Here is a tiny trained network, its code and every weight. The questions are about switching its units off for an input and a class, where a switched-off unit gives its printed mean instead of its output.

import numpy as np


def w(rows, s, z=0):
    codes = np.array(rows[::2]) - 128.0
    scale = np.full(codes.shape[1], s)
    scale[-1] = z or s
    return codes * scale


def f(y):
    return np.maximum(y, 0)


def log_softmax(a):
    a = a - a.max(-1, keepdims=True)
    return a - np.log(np.exp(a).sum(-1, keepdims=True))


def net(x, mask):
    res = np.array(x, float).reshape(1, 7) / 4 @ E
    y = f(res @ A[0][:, :-1].T + A[0][:, -1])
    res = res + np.where(mask, y, B[0][:, -1]) @ B[0][:, :-1]
    return log_softmax(res[-1] @ U[:, :-1].T + U[:, -1])


A, B = {}, {}
E = w([
[121,52,203,146],'x0',
[115,108,134,186],'x1',
[163,18,166,127],'x2',
[210,199,214,115],'x3',
[253,52,63,156],'x4',
[68,63,32,164],'x5',
[85,82,176,49],'x6',
],0.0064)
A[0] = w([
[113,108,126,93,53],'N1',
[196,111,74,105,87],'N2',
[82,29,92,185,132],'N3',
[114,104,119,113,82],'N4',
[112,84,123,114,24],'N5',
[100,162,131,148,196],'N6',
[129,146,133,147,224],'N7',
[152,102,153,132,69],'N8',
[120,127,169,58,142],'N9',
[75,47,161,127,112],'N10',
[189,102,169,126,152],'N11',
[173,88,126,158,170],'N12',
[163,184,120,131,243],'N13',
[96,42,98,194,189],'N14',
[127,46,139,172,73],'N15',
[105,198,193,149,205],'N16',
[77,97,131,4,89],'N17',
[91,98,118,165,103],'N18',
[174,147,66,112,121],'N19',
[176,68,146,113,86],'N20',
[138,184,109,119,178],'N21',
[143,124,105,97,87],'N22',
[141,175,81,157,127],'N23',
[93,152,142,134,250],'N24',
[92,174,160,68,231],'N25',
[188,80,182,79,189],'N26',
],0.014,0.0024)
B[0] = w([
[102,165,135,167,146],'N1',
[224,59,42,155,196],'N2',
[51,163,30,108,254],'N3',
[115,151,136,143,150],'N4',
[103,148,137,150,159],'N5',
[125,148,173,94,170],'N6',
[156,117,129,98,157],'N7',
[106,97,153,149,155],'N8',
[106,184,180,170,181],'N9',
[125,182,64,165,207],'N10',
[95,49,204,121,191],'N11',
[83,56,117,82,195],'N12',
[227,93,112,83,195],'N13',
[89,124,9,46,248],'N14',
[102,90,83,152,204],'N15',
[240,165,188,60,213],'N16',
[3,229,169,207,203],'N17',
[140,146,54,91,175],'N18',
[230,91,47,133,186],'N19',
[29,42,166,149,190],'N20',
[178,128,160,106,180],'N21',
[133,101,100,176,145],'N22',
[201,123,122,107,181],'N23',
[143,191,146,85,177],'N24',
[137,244,177,133,209],'N25',
[82,50,230,182,209],'N26',
],0.015,0.0096)
U = w([
[106,130,28,129,251],'0',
[184,156,158,130,81],'1',
[208,81,61,172,94],'2',
[100,10,141,162,176],'3',
[116,194,101,217,117],'4',
[107,137,124,2,93],'5',
],0.0087,0.002)

Each question gives the input, the list of numbers given to net, and the class t.
The units are the neurons (one row each of A and B). Each row of codes is followed by its name. A weight is (code - 128) times the scale printed after its matrix; where a second scale follows, it is the last column's (A, B and U).
mask holds one flag per neuron, in row order. A switched-off neuron (its flag False) gives its mean, the last column of its row in B, instead of its output. The means were averaged over made-up inputs and are rounded, as every weight is.
A unit's drop is (log p(t) with every unit on - log p(t) with that unit switched off) / (log p(t) with every unit on - log p(t) with every unit switched off).
The circuit of an input: a set's keep is (log p(t) with only the set's units on - log p(t) with every unit switched off) / (log p(t) with every unit on - log p(t) with every unit switched off). Starting from the 12 units with the biggest drops (on a tie, the unit counted first), units are removed one at a time, each time the one whose removal leaves the highest keep (on an exact tie, the one counted first), for as long as the keep stays at least 0.8.
circuit, biggest first: the units of the circuit, biggest drop first
k most important neurons: the k neurons with the biggest drops, biggest first
drop of u: that unit's drop, to one decimal
input [4,7,-6,5,3,-4,1], class 1: circuit, biggest first	N14; N16
input [7,-6,5,6,-2,1,5], class 3: 2 most important neurons	N26; N11
input [7,-3,4,-7,-5,1,6], class 4: circuit, biggest first	N17
input [-2,6,4,-2,-8,-2,-7], class 1: 3 most important neurons	N14; N3; N12
input [8,4,6,1,-6,2,1], class 0: 3 most important neurons	N14; N10; N3
input [6,2,0,-1,-2,-8,-8], class 1: 3 most important neurons	N14; N3; N16
input [-5,5,-8,6,5,1,6], class 1: drop of N14	0.5
input [-8,-8,-3,-7,-5,8,0], class 4: drop of N3	-0.1
input [-3,0,-4,-2,1,-6,1], class 1: circuit, biggest first	N14; N3
input [6,8,-4,8,-2,1,-3], class 1: drop of N14	0.3
input [-3,-3,-4,5,5,-4,3], class 1: drop of N3	0.2
